Rows lie near named flat spaces through zero. A row that begins with a name and a colon came from that space; any other row is followed by the name of its block's space that it lies nearest.
ginag_zura: 68  253  -245  158  -284  33  33  -62  -34  196  204  -58  -114  -286  -61  -432  128  284  49  -78  27  12  -4
ginag_zura: -104  -148  86  -50  59  31  115  -31  -36  -10  88  52  35  6  142  -14  101  -78  -24  95  -93  100  59
vuzel_gad: 325  -55  -312  -68  61  121  -454  129  65  -114  195  215  -5  325  -142  355  -115  3  59  357  -21  -256  51
vap_zatu: 7  63  120  -126  -83  -112  84  4  -198  -51  29  -135  -98  -74  -82  -212  -41  89  186  -121  94  55  69
zal_semu: -54  150  150  90  -78  -29  42  -17  -98  -173  -151  -238  7  -232  -139  -316  0  -9  261  -176  140  -57  -112
ginag_zura: -62  -138  -146  -41  114  202  -66  -235  209  155  377  227  169  -19  145  345  125  -73  -159  242  -187  25  156
vuzel_gad: -128  64  -54  -83  44  23  150  -154  -51  120  231  82  27  -163  15  -47  171  19  6  13  40  10  122
ginag_zura: -32  -387  127  207  211  -19  265  315  44  42  -317  85  -152  424  376  253  -15  -236  -265  94  -139  149  -80
vap_zatu: 89  130  52  -36  219  -9  -86  284  5  -135  -428  -104  -31  338  -144  279  -252  -183  140  -187  267  -118  -78
vuzel_gad: -106  -292  -42  164  -45  -53  361  -111  -96  233  639  290  -139  -40  397  -367  507  88  -24  417  -251  156  106
mirar_mita: 34  223  -13  -326  -29  -152  210  -109  -8  170  206  -146  -107  -22  3  173  -159  93  10  -140  132  139  66
vuzel_gad: 151  100  -150  -212  -101  124  -225  108  4  -9  -164  -59  -38  79  -168  227  -319  102  -92  -79  50  77  101
zal_semu: 56  47  149  -25  124  -59  -71  110  -75  -243  -145  -149  -9  98  -145  85  -123  -60  327  -49  167  -180  -98
vuzel_gad: 54  -145  -103  -102  -51  93  -143  41  -6  -53  101  2  -107  38  -24  103  -112  82  -50  123  -47  86  103
vuzel_gad: -263  -128  213  -48  38  -103  272  -136  -71  -73  148  -95  -42  -214  116  -210  165  -20  66  18  2  129  -27
ginag_zura: 331  70  -131  22  257  71  -338  108  210  -16  -183  249  213  472  -116  778  -224  -221  -32  157  12  -384  -54
mirar_mita: 78  303  -10  7  -235  -128  -230  -143  -106  -56  -71  -148  6  -321  -410  -315  -88  242  170  -288  179  -183  -2
vuzel_gad: -126  -74  38  -32  162  0  -23  -206  105  36  334  153  135  -21  40  122  183  -23  93  152  -35  -72  55
zal_semu: -218  -55  -37  42  -42  76  -24  -136  58  68  88  40  76  -212  41  -261  184  37  -137  -60  -75  122  65
vap_zatu: -190  -169  125  7  69  136  -39  -4  -3  -160  -79  -54  62  -84  18  -77  39  -80  54  6  -27  95  33
vap_zatu: -44  70  -11  -245  21  115  -189  -87  -1  -57  121  -149  74  -70  -118  24  -111  31  158  -159  60  73  173
vap_zatu: -116  115  -142  103  26  -49  148  -104  -77  142  182  312  22  -156  -56  -200  354  56  -48  164  85  -161  12
vap_zatu: -25  155  26  -136  -183  -178  46  -123  -93  -55  93  -147  -67  -253  -124  -290  -9  128  32  -88  85  27  -59
ginag_zura: -80  44  132  -38  15  -99  125  123  -123  -41  -129  -28  -40  70  12  -251  55  -14  96  -81  93  82  -36
mirar_mita: -166  -452  244  306  420  1  362  130  277  104  -297  292  93  455  501  602  112  -452  -387  254  -218  73  -173
vap_zatu: -7  -1  9  6  30  -25  -36  1  -50  14  177  194  12  96  -37  -132  154  22  143  165  48  -19  61
ginag_zura: 129  -20  -59  -232  66  63  -60  161  31  -21  -56  -141  -28  231  87  342  -258  18  -12  -45  -55  62  16
vuzel_gad: 4  205  185  80  -78  -261  268  104  -173  148  -328  -118  -137  10  -65  -251  -54  84  34  -392  179  44  -33
mirar_mita: 399  215  -405  -37  -10  169  -700  18  310  30  127  -32  133  256  -230  387  -295  64  50  -70  -9  -257  34
ginag_zura: 123  -142  -236  -277  196  306  -208  85  86  -86  151  -78  -75  186  -11  697  -308  -42  29  142  8  -11  193
ginag_zura: 60  63  -265  -81  -261  59  135  -46  23  247  204  -217  -242  -211  124  -81  -115  236  -236  -139  -85  265  94
vap_zatu: 48  -48  -4  -58  321  183  -597  68  262  -210  -89  41  281  368  -171  416  -162  -178  217  -29  51  -206  29
mirar_mita: -113  -83  -30  -72  12  41  262  -18  34  51  26  36  -33  -57  202  97  50  -97  -246  147  -78  167  -40
vuzel_gad: -77  -22  58  -133  4  28  307  94  140  90  -314  -303  -136  20  218  358  -330  -72  -322  -219  -13  334  -94
ginag_zura: -194  -128  327  -66  -11  -351  383  -74  -66  84  -209  45  -57  -44  125  -1  13  24  -297  -84  -45  157  -100
vuzel_gad: 309  108  -154  69  65  181  -560  253  158  -162  -393  13  163  342  -240  372  -321  -44  71  -47  27  -275  -88
mirar_mita: -142  -23  141  43  -34  -121  12  -119  -28  40  165  38  100  -105  48  -367  231  129  112  -54  -85  20  -10
vap_zatu: 211  122  -243  -78  14  181  -589  -6  216  -9  -94  59  210  158  -242  339  -243  4  -82  -99  -23  -170  87
zal_semu: 82  -55  -3  -24  -1  25  -187  48  95  -39  -107  -95  -13  123  -31  153  -196  -29  -54  -97  -21  44  18
vap_zatu: -318  -486  419  183  223  6  377  -59  56  -69  -65  178  88  50  366  162  216  -238  -104  298  -221  172  -74
mirar_mita: 235  52  -204  88  52  221  -393  51  34  -174  143  89  104  73  -201  203  -30  51  321  250  13  -356  -9
zal_semu: -170  -176  221  295  142  41  151  -42  -21  -109  -97  218  147  -53  74  -68  283  -184  87  229  -51  -129  -98
zal_semu: 241  174  -232  -66  -63  143  -526  156  305  6  -238  -318  27  242  -115  204  -447  -1  -90  -388  22  76  -19
mirar_mita: 56  -119  -181  -69  -43  163  52  124  26  16  43  -96  -161  53  159  135  -119  -20  -164  92  -82  182  45
mirar_mita: 406  169  -232  -28  -3  107  -452  231  69  -174  -320  -192  -105  264  -322  418  -493  -105  60  -146  205  -220  -7
zal_semu: -171  -296  191  -155  144  -119  259  -149  -9  93  240  196  49  72  268  198  152  -66  -169  204  -193  139  94
vuzel_gad: -112  59  25  20  194  68  29  -10  206  19  -193  -140  76  32  33  306  -116  -153  -61  -203  88  -2  -79
zal_semu: -197  -169  241  239  -76  -191  575  -92  -115  207  126  217  -62  -128  333  -341  391  38  -119  205  -170  170  -79
zal_semu: 80  297  53  58  -18  -213  156  12  -80  20  -129  -79  -48  -40  -138  -96  -13  -4  140  -158  221  -177  -147
mirar_mita: -181  39  232  17  9  -172  289  -74  -8  11  -175  -47  23  -131  52  -78  47  -40  -78  -97  48  73  -142
vap_zatu: -79  10  68  35  -50  -77  9  -53  2  -5  -131  67  74  -102  -43  -89  49  47  -117  -23  -31  -25  -75
vap_zatu: -381  164  -242  -135  0  214  33  -457  -20  135  687  117  168  -629  -91  -372  484  196  141  70  45  -29  233
ginag_zura: 165  -56  -191  66  -18  128  -133  29  158  97  107  86  16  157  108  219  -53  -41  -140  144  -142  9  19
vuzel_gad: 187  47  -49  -254  -45  -68  -93  -64  29  -107  -52  -95  -26  -13  -139  482  -339  8  -130  57  16  -104  -45
zal_semu: -184  28  -62  -447  -254  14  -30  -166  -66  37  290  -459  -187  -362  -10  -376  -171  260  -59  -387  5  476  248
ginag_zura: 218  152  12  30  -298  -215  64  63  -111  12  -200  -183  -143  -85  -64  -195  -181  145  -97  -157  -14  -2  -142
mirar_mita: 309  194  -130  -345  125  74  -492  280  90  -228  -307  -225  37  449  -245  447  -523  -167  111  -207  197  -89  8
vuzel_gad: 66  -264  79  106  -156  58  -70  156  -68  -238  -323  -135  -79  -18  64  -104  -147  -90  -177  52  -174  97  -89
mirar_mita: 355  42  -214  29  152  102  -335  167  132  -72  -98  112  68  378  -105  578  -228  -125  27  157  9  -334  -53
mirar_mita: -159  124  162  -445  14  -113  158  43  -78  -25  -145  -237  -31  29  12  -47  -194  -37  -46  -290  139  325  56
ginag_zura: 24  -113  -155  117  55  208  -47  6  97  77  193  90  37  54  154  88  109  -35  -11  158  -140  4  65
vuzel_gad: -139  -79  370  -128  82  -306  512  126  -95  43  -475  -190  -179  146  186  136  -209  -214  -276  -296  97  290  -81
zal_semu: 126  -15  -66  47  206  62  -17  85  115  60  -35  67  49  267  83  446  -77  -134  2  51  -14  -149  -18
vuzel_gad: -40  59  327  -67  -89  -240  40  83  -129  -171  -318  -225  -63  -13  -138  -233  -170  80  160  -243  132  76  -123
zal_semu: -44  58  -148  -280  111  163  -178  62  27  -75  109  -252  -73  35  -78  112  -179  16  148  -189  148  97  151
ginag_zura: -119  146  -224  31  -183  122  -87  -265  -79  105  466  82  7  -437  -159  -494  309  222  132  38  48  -11  190
zal_semu: -113  77  421  14  3  -334  298  -51  -103  -140  -61  -156  19  -68  37  -294  87  -26  281  -67  93  -4  -244
zal_semu: 39  -28  0  -63  124  129  -256  185  33  -172  -193  -112  45  205  -74  115  -165  -81  139  -98  57  -28  12
vap_zatu: 82  -77  -262  324  -109  156  92  -217  -14  231  461  362  -1  -242  74  -27  358  124  -56  406  -186  -190  110
vap_zatu: -152  -282  350  234  23  -78  263  68  -185  -147  -263  46  -41  -68  93  -172  130  -52  50  86  -75  9  -79
zal_semu: 116  -78  -86  195  -64  -24  -253  0  76  8  -37  292  162  63  -37  5  118  119  -138  214  -206  -236  -113
mirar_mita: -208  -243  387  63  30  -259  458  213  -202  -177  -220  -129  -129  86  332  -461  181  -151  15  25  -72  215  -232
mirar_mita: 174  254  64  -322  79  -145  -3  128  -117  -121  -350  -109  -1  153  -246  438  -373  -21  59  -152  231  -179  -65
ginag_zura: 105  251  125  -73  -179  -163  -430  44  -227  -396  -180  -219  82  -166  -476  -537  -83  182  458  -215  198  -284  -117
vap_zatu: 193  325  -176  181  -416  19  -342  -108  -128  -177  7  -155  -43  -496  -483  -490  -41  361  274  -56  135  -290  -107
134  93  -350  -85  17  373  -211  -49  7  -20  404  9  -6  -106  -121  219  -18  96  269  220  46  -130  192 -> ginag_zura
-77  -382  126  76  308  194  -32  255  220  -121  -385  -2  92  409  299  511  -158  -313  -210  71  -185  116  -90 -> vuzel_gad
-83  112  92  -124  2  -12  -52  132  19  -112  -95  -304  -44  62  -10  -256  -112  7  208  -254  137  192  -61 -> zal_semu
-15  -99  44  -68  238  110  -164  74  136  -161  -173  -65  39  219  -45  395  -199  -273  11  -29  105  -11  23 -> ginag_zura
-64  -226  -140  -119  362  271  -399  25  97  -203  262  282  192  253  -59  348  125  -160  179  357  -8  -205  152 -> vuzel_gad
-7  -6  -86  -87  100  121  105  61  59  87  26  -71  -59  84  114  272  -97  -33  -40  -27  12  95  58 -> ginag_zura
-41  -41  -97  -168  -147  -159  585  -206  -241  368  718  108  -287  -210  292  -201  295  240  -43  219  -97  224  225 -> mirar_mita
3  250  182  -137  -126  -281  255  -4  -295  -30  -29  -237  -161  -187  -157  -332  -40  190  286  -258  223  -24  -31 -> vap_zatu
267  297  -292  147  -217  79  -149  -57  55  42  32  -103  -95  -202  -242  40  -149  110  37  -27  125  -195  -59 -> zal_semu
-195  -282  -44  -35  8  155  63  -13  0  37  149  83  -12  -45  229  -139  168  -36  -203  126  -193  256  139 -> mirar_mita
-57  -49  134  3  -68  -90  105  -38  -123  -31  -45  -57  -48  -130  -20  -144  16  74  26  -66  -10  27  12 -> vuzel_gad
145  147  108  107  78  -82  -363  50  121  -249  -325  -56  206  134  -256  121  -158  -118  178  -97  104  -331  -230 -> zal_semu
43  115  120  410  -150  -135  7  -113  8  -52  -183  77  116  -238  -132  -279  163  28  53  26  -14  -279  -257 -> zal_semu
341  99  -230  343  -461  -53  87  78  -140  279  -155  -24  -260  -184  -24  -235  -91  329  -263  -117  -150  -33  -6 -> zal_semu
-172  -319  26  75  122  179  219  120  -17  109  52  189  -64  157  306  13  178  -97  -134  195  -143  267  146 -> zal_semu
295  -8  -40  158  121  125  -524  216  77  -393  -242  -148  19  250  -293  284  -291  -126  363  42  140  -378  -133 -> mirar_mita
162  -252  -197  311  -71  198  -133  41  258  70  -81  198  34  119  195  302  -33  -116  -410  307  -305  2  -92 -> vap_zatu
-59  -126  328  277  45  -217  335  51  -104  -56  -299  146  -3  37  92  -58  138  -133  -30  122  -18  -94  -206 -> ginag_zura
265  283  -246  339  -189  167  -352  -104  -99  -146  277  241  91  -257  -427  -298  228  166  492  366  143  -504  -42 -> ginag_zura
-249  -160  327  226  -136  -291  437  -137  -183  48  -37  183  -57  -252  122  -516  355  25  -134  110  -72  110  -99 -> ginag_zura
-26  158  -20  8  56  97  -184  34  69  -74  -266  -80  123  -8  -166  20  -97  -109  26  -214  130  -65  -18 -> vuzel_gad

Rows lie near named flat spaces through zero. A row that begins with a name and a colon came from that space; any other row is followed by the name of its block's space that it lies nearest.
tiveb_vum: 47  -6  35  362  234  216  -225  362  -30  -19  -111  38  -82  139  -45  -217  -48  -202  -300  18  229  73  209
tuf_goges: 257  -64  152  -92  289  -139  409  -298  20  -121  249  -168  48  -124  -153  55  -142  11  -58  122  -246  234  -48
kofup_sig: 50  36  176  -78  36  -49  81  -113  60  48  106  -84  140  27  -40  187  -11  -77  308  -36  -51  0  -174
tiveb_vum: 186  -2  -134  -50  172  -246  395  -331  -178  154  -30  109  239  -91  122  311  -163  200  31  -54  79  -84  -92
gure_dagiv: -58  94  187  149  191  -38  -369  22  -83  245  -86  29  61  270  27  257  -92  -191  351  -45  67  16  -127
kofup_sig: -30  -1  -56  -99  -26  -155  -127  -6  -85  1  45  -118  101  143  -21  157  49  19  133  -199  -47  -34  -208
kofup_sig: 45  -15  -33  -108  -46  79  -51  -22  40  -156  16  45  -165  -52  -26  -36  5  -155  -15  45  1  -3  71
gure_dagiv: -70  50  -28  73  -277  78  195  71  59  -78  -69  156  88  -55  -52  -78  5  -6  -83  10  148  -103  145
kofup_sig: 29  -133  -166  -49  228  -182  90  -429  -215  14  56  -37  25  -55  -98  235  -93  91  54  -141  13  13  -155
kofup_sig: 168  146  475  19  -116  -252  -37  -57  -158  287  -244  -409  389  71  97  262  -144  -67  742  -125  218  -91  -370
kofup_sig: 44  82  158  149  33  2  294  34  113  162  -31  88  300  -87  -37  57  17  101  166  122  96  -42  -17
gure_dagiv: 74  36  -7  -96  29  57  6  -57  20  -65  106  -92  -77  22  28  -2  131  -69  -26  -128  3  4  -107
kofup_sig: -173  -165  30  -263  -319  -22  -174  184  0  -370  52  -251  -177  6  -154  -183  24  -57  4  80  -396  66  -14
gure_dagiv: -47  -68  417  463  22  -60  -286  382  44  -17  -58  -325  19  238  -178  20  -189  -325  195  205  -157  170  108
tiveb_vum: 467  -12  -443  -553  149  -322  350  -485  -106  -277  207  74  -97  -158  165  306  -99  0  -177  -203  -13  -41  -99
kofup_sig: 31  -108  -3  111  331  -1  -92  145  69  -256  309  -18  -81  222  -294  -41  -143  -206  -331  31  -250  277  126
gure_dagiv: -504  -115  -50  112  -168  165  -623  300  -97  9  -113  -102  -159  208  -157  -149  315  34  94  -83  -147  -49  -138
gure_dagiv: -439  -81  333  266  -264  655  -429  750  296  -97  -102  -49  -335  62  -7  -527  317  -256  -64  322  -244  18  247
tiveb_vum: -126  69  6  32  -219  133  -147  187  76  79  -125  63  -101  -8  139  -94  182  18  46  78  11  -112  49
gure_dagiv: -259  37  -319  185  117  159  44  0  70  124  -19  337  59  -23  146  -93  41  287  -234  -95  284  -128  68
valud_gadom: -453  -70  79  143  -258  181  -333  264  31  37  -131  -176  -114  32  -48  -288  334  137  63  23  -181  6  -74
valud_gadom: -160  -82  460  573  60  25  -37  162  25  216  -127  -151  262  74  -212  109  -293  -119  419  253  97  3  63
tiveb_vum: -143  53  -104  21  65  -134  -170  -190  -197  192  -154  115  90  126  158  228  -176  96  205  -154  189  -104  -130
valud_gadom: 252  39  198  -52  212  -353  372  -323  -156  193  -15  -96  383  -19  36  364  -290  87  314  -10  -23  57  -197
kofup_sig: -4  -5  241  312  180  9  -112  166  -37  66  -107  16  -32  164  -53  37  -93  -246  -33  177  -170  208  161
tiveb_vum: -182  22  50  188  94  -59  -8  140  140  -49  139  -58  131  107  -154  -140  -44  158  -88  55  -100  160  -3
tuf_goges: 183  36  -505  -474  51  -213  282  -429  -19  -64  178  183  42  -167  190  144  34  287  -189  -312  120  -105  -138
gure_dagiv: 160  190  93  104  18  -137  309  -75  40  267  -234  172  315  -147  227  -87  -279  198  -18  40  341  43  160
valud_gadom: 51  26  196  -207  -100  -36  112  -71  38  -14  33  -109  -15  -40  121  59  -62  -40  191  98  -220  29  -68
kofup_sig: 39  -37  208  84  -37  68  -57  102  234  -176  231  -232  -177  8  -167  -115  10  -199  2  156  -193  142  87
gure_dagiv: -133  -143  416  776  226  -79  -286  215  -139  230  -244  -253  213  140  -381  -7  -337  -123  255  221  179  150  126
tiveb_vum: -22  51  346  392  68  234  124  175  132  182  -106  21  98  -49  -37  -209  -43  -77  -27  186  127  100  198
tiveb_vum: 236  41  -419  -652  -354  77  111  23  53  -286  6  123  -318  -256  303  -233  298  74  -387  -100  -53  -152  81
gure_dagiv: -432  54  -293  -449  -526  29  -185  -88  -178  127  -325  7  -45  -95  504  36  402  403  357  -271  2  -402  -408
tiveb_vum: 179  -11  88  -35  -161  -123  84  116  25  -61  66  -230  80  2  -91  -34  28  -36  -45  -45  -65  26  0
gure_dagiv: -150  121  -180  -297  -342  68  27  -251  -115  268  -251  263  140  -148  307  104  36  251  308  -233  411  -392  -161
tuf_goges: 475  -41  -482  -590  -9  172  378  -213  192  -364  307  282  -506  -348  139  -180  356  -129  -753  -28  -221  66  297
tuf_goges: -58  152  290  518  142  -11  94  53  234  233  55  128  236  89  -119  16  -327  6  115  233  233  90  205
kofup_sig: -74  31  388  357  -102  112  -26  190  105  114  -100  -125  -92  34  82  -29  -115  -147  171  345  -107  23  165
valud_gadom: 615  160  67  -439  -106  -172  571  -296  159  14  186  -98  99  -271  245  107  -42  -8  1  -70  60  -31  -23
valud_gadom: 157  -145  -66  -369  -367  62  -146  98  5  -363  51  -27  -350  -75  -110  -37  -43  -348  -77  104  -191  -76  209
tuf_goges: 84  -48  -17  -297  -251  79  380  -45  76  -49  29  69  6  -269  21  -136  183  127  -148  92  -213  -30  78
tiveb_vum: -51  118  -148  -50  -263  160  22  190  218  -67  -37  204  -135  -96  124  -268  237  41  -269  39  46  -32  207
valud_gadom: 19  -102  0  -226  -237  60  -102  120  -27  -235  26  -119  -225  -17  -49  -60  87  -158  -35  67  -244  -33  34
valud_gadom: -98  14  446  767  577  120  -517  336  93  187  63  -231  -7  388  -271  -3  -96  -331  153  150  40  298  15
valud_gadom: -24  79  -570  52  172  65  10  -188  42  65  12  554  52  -66  62  -20  -136  188  -348  -251  644  -181  190
tiveb_vum: 16  -48  -102  -230  -68  230  -193  57  -35  -108  -49  -9  -280  -69  91  -172  227  -119  -120  -93  -4  -46  -4
valud_gadom: 143  -91  -127  88  74  140  61  -46  89  -274  119  35  -380  -101  -54  -138  9  -244  -403  102  -41  112  296
valud_gadom: -61  -86  22  -64  -141  49  -324  152  -43  -89  -48  -34  -186  72  -84  10  -4  -192  90  80  -114  -41  60
valud_gadom: -94  20  -286  -158  -243  121  144  -201  4  16  -96  210  -93  -222  246  24  94  173  32  -62  252  -312  -3
tiveb_vum: -72  -83  58  -111  189  157  -17  -76  3  -92  162  -136  -107  -4  -27  16  122  -15  112  2  -166  7  -217
gure_dagiv: 25  27  120  2  -49  -123  -133  53  14  146  -34  -34  223  96  -69  184  -52  -89  314  -100  72  -37  -98
tuf_goges: -13  -68  26  -284  -180  -16  43  -21  -50  37  -32  -54  79  -99  13  21  74  93  161  -27  -131  -88  -118
kofup_sig: -172  12  -109  -202  -247  37  87  -97  -5  77  -89  167  30  -116  97  36  190  170  110  -14  -76  -141  -68
tiveb_vum: -6  -17  342  394  302  -165  -190  35  -5  145  64  -195  238  222  -330  92  -300  -134  214  26  46  244  -20
kofup_sig: 13  -132  -406  -370  186  -301  458  -736  -268  75  106  72  224  -258  115  393  -193  525  196  -189  110  -247  -368
tiveb_vum: 54  117  -144  -37  -103  148  354  -169  98  -8  -10  346  -126  -169  246  8  -39  49  -183  143  136  -148  209
tuf_goges: -79  124  53  50  13  -183  49  -120  -63  168  -86  -81  240  107  222  218  -58  122  298  -179  108  -60  -251
tuf_goges: 358  -78  -148  -313  273  -228  478  -452  -32  -194  319  205  127  -128  -191  241  -506  8  -141  57  7  58  99
tiveb_vum: -68  86  141  508  464  75  -423  196  -33  246  -78  20  20  309  29  168  -90  -170  200  42  239  16  -63
kofup_sig: -24  -75  187  125  -258  307  -44  327  111  -100  -116  -160  -211  -134  -65  -376  306  -175  -175  130  -107  52  192
tuf_goges: -115  -119  -276  -29  -72  -229  -162  -35  -251  -178  -30  -84  83  85  -226  34  -171  168  -43  -162  143  -101  -99
tiveb_vum: 261  153  -179  -396  -255  -15  198  -22  32  91  -161  163  77  -203  338  -41  204  85  -61  -189  194  -161  -4
valud_gadom: -113  0  -352  -1  205  -94  -128  -205  -189  -16  -19  130  47  81  9  136  -72  170  -11  -241  297  -122  -172
valud_gadom: 361  -55  401  108  422  -35  -280  205  13  -85  265  -361  36  292  -392  130  -95  -515  137  -33  -136  273  -102
gure_dagiv: 45  74  218  161  105  -138  28  60  -3  195  -4  -200  392  128  -95  92  38  25  233  -217  116  71  -227
kofup_sig: 1  -52  -254  15  285  70  -60  -206  -35  -73  141  206  -133  56  -26  148  -81  -98  -134  -122  143  -29  20
tuf_goges: -181  -7  16  278  124  33  102  -37  -145  103  -220  169  134  14  74  38  -226  100  29  87  174  -45  59
tuf_goges: -174  -180  -275  207  283  -75  -28  -197  -146  -156  61  64  -142  -9  -295  -92  4  134  -379  10  -112  208  90
tiveb_vum: 173  -5  -93  -341  -95  -280  279  -283  -131  13  -1  57  164  -116  75  243  -227  158  144  4  -38  -108  -81
tuf_goges: -73  6  255  141  40  162  -379  356  46  -29  32  -121  -66  244  -152  -68  17  -269  108  64  -76  62  -3
gure_dagiv: -142  -105  177  156  -116  33  -401  225  -100  5  -188  -317  -46  86  -46  -38  6  -142  299  -22  43  -53  -103
tuf_goges: -100  30  126  343  140  17  -37  64  -30  172  -163  56  64  40  -17  -84  -57  33  -53  105  56  128  117
tuf_goges: 83  -198  -332  -337  164  -158  -163  -393  -167  -281  220  -100  -284  -14  -103  264  -62  -97  40  -157  -116  -36  -176
valud_gadom: 17  1  49  109  -27  5  51  -22  8  150  -102  53  -11  -74  97  62  -8  14  71  125  11  -50  79
valud_gadom: -35  138  -99  43  250  -175  -2  -128  -38  174  6  160  371  96  -50  102  -203  248  134  -176  358  -20  -166
kofup_sig: -58  44  -191  275  -188  262  -164  469  401  -217  166  176  -345  -6  -200  -449  380  -105  -620  189  -64  110  456
gure_dagiv: -101  59  24  293  237  111  147  66  50  5  41  223  -43  111  69  15  -93  -7  -216  207  -86  82  157
gure_dagiv: -7  111  -38  -184  -162  -90  422  -112  58  150  -120  -3  194  -235  382  -86  125  404  11  -23  -37  -55  -112
kofup_sig: 1  1  -83  -144  -203  107  -59  -5  60  -129  -83  57  -238  -173  41  -228  61  -21  -117  91  37  -13  159
tuf_goges: 73  -130  116  -109  54  -205  449  -278  3  -95  195  -152  240  -138  -227  140  -122  109  116  47  -252  113  -116
tuf_goges: 47  -40  -7  -229  103  -188  -252  25  -44  22  139  -123  77  189  -77  143  7  -56  94  -197  -215  115  -179
tuf_goges: 191  -70  -159  -363  -270  -18  -56  -73  -104  -207  -18  -121  -249  -140  16  -13  126  -94  -28  -56  -27  -142  -23
gure_dagiv: 532  205  -257  -312  272  -602  524  -672  -219  152  9  47  455  -92  239  499  -278  226  159  -413  402  -49  -313
valud_gadom: -4  -107  -28  67  92  -97  40  -88  -25  -109  47  -4  76  -46  -222  -16  -273  20  -20  53  78  62  84
-47  26  161  75  -82  -6  -155  140  -131  153  -259  -189  188  17  27  -39  85  33  285  -113  184  -77  -187 -> tuf_goges
-19  28  254  -262  -363  170  177  94  29  7  -76  -87  61  -104  123  -45  125  -32  248  56  -130  -151  -101 -> gure_dagiv
203  29  -197  -423  -11  128  27  -236  22  -78  87  226  -341  -114  310  155  -31  -154  -26  26  -4  -166  57 -> tuf_goges
190  106  81  -20  14  -114  -9  -19  -42  81  37  -32  182  138  5  204  -168  -118  171  -153  220  -84  -88 -> tiveb_vum
-190  -332  -403  -20  221  -170  44  -364  -270  -223  83  4  -30  -108  -367  -4  -112  244  -268  -127  -76  96  -35 -> kofup_sig
58  -104  93  89  127  -258  9  -4  -150  -37  -9  -275  179  53  -193  27  -155  63  38  -29  -94  150  -96 -> tuf_goges
106  -65  -385  -244  -72  164  323  -203  60  -203  87  329  -257  -311  15  -65  199  77  -351  111  -5  -139  183 -> kofup_sig
143  68  -75  -290  -93  143  229  -173  59  4  -7  167  -161  -223  252  -21  81  34  -38  85  22  -125  48 -> tiveb_vum
33  37  -73  125  105  -114  -93  9  22  42  64  -47  -5  90  23  48  -40  40  -57  -45  57  29  -5 -> kofup_sig
-12  23  -136  353  400  -139  23  -244  -197  173  -100  49  161  43  -33  241  -62  147  119  -82  334  -58  -171 -> valud_gadom
328  -81  124  -195  -68  -161  303  -88  96  -243  167  -240  -56  -201  -190  -170  -72  -69  -212  128  -271  253  148 -> valud_gadom
-187  82  389  79  -380  2  34  236  48  261  -207  -194  338  29  99  -32  74  94  412  -12  -33  -85  -141 -> gure_dagiv
79  -35  457  255  118  117  -60  435  109  -101  83  -356  5  141  -162  -192  -21  -227  -4  231  -252  211  41 -> tuf_goges
-98  -55  97  301  363  94  -227  228  30  11  97  91  -21  239  -199  31  -77  -165  -88  143  -136  164  90 -> gure_dagiv
356  36  -240  -436  140  -14  181  -227  30  -295  188  232  -235  -129  19  -9  -135  -119  -304  58  -17  57  147 -> kofup_sig
245  140  -244  -151  -29  71  176  -180  78  -8  -54  379  -215  -174  268  20  -16  -74  -236  61  216  -94  255 -> tiveb_vum
-216  116  75  158  77  219  -171  192  49  225  -129  218  -28  119  233  -83  14  50  -7  92  47  -28  64 -> tuf_goges
29  7  -156  -120  120  -184  166  -302  -187  -29  -30  -23  8  -26  173  144  -96  162  -17  -100  -10  -5  -149 -> tuf_goges
-33  24  -21  41  -127  163  -73  183  202  -136  54  113  -263  -36  -15  -214  100  -111  -240  200  -120  66  265 -> kofup_sig
103  -95  -143  -342  -255  -286  110  24  51  -307  175  -169  50  -72  -223  -97  15  98  -167  -52  -289  115  8 -> tiveb_vum
34  122  174  -166  -106  -27  138  -186  67  96  75  129  48  32  81  319  -47  -110  369  114  -123  -99  -92 -> kofup_sig
299  -78  -246  -379  8  -162  310  -286  -156  -221  50  -45  -77  -200  24  21  39  56  -246  -121  -84  26  -38 -> tuf_goges
-9  -79  -18  -3  68  84  -31  -38  3  -269  113  -23  -183  40  -117  -29  -94  -213  -113  12  -57  76  71 -> valud_gadom
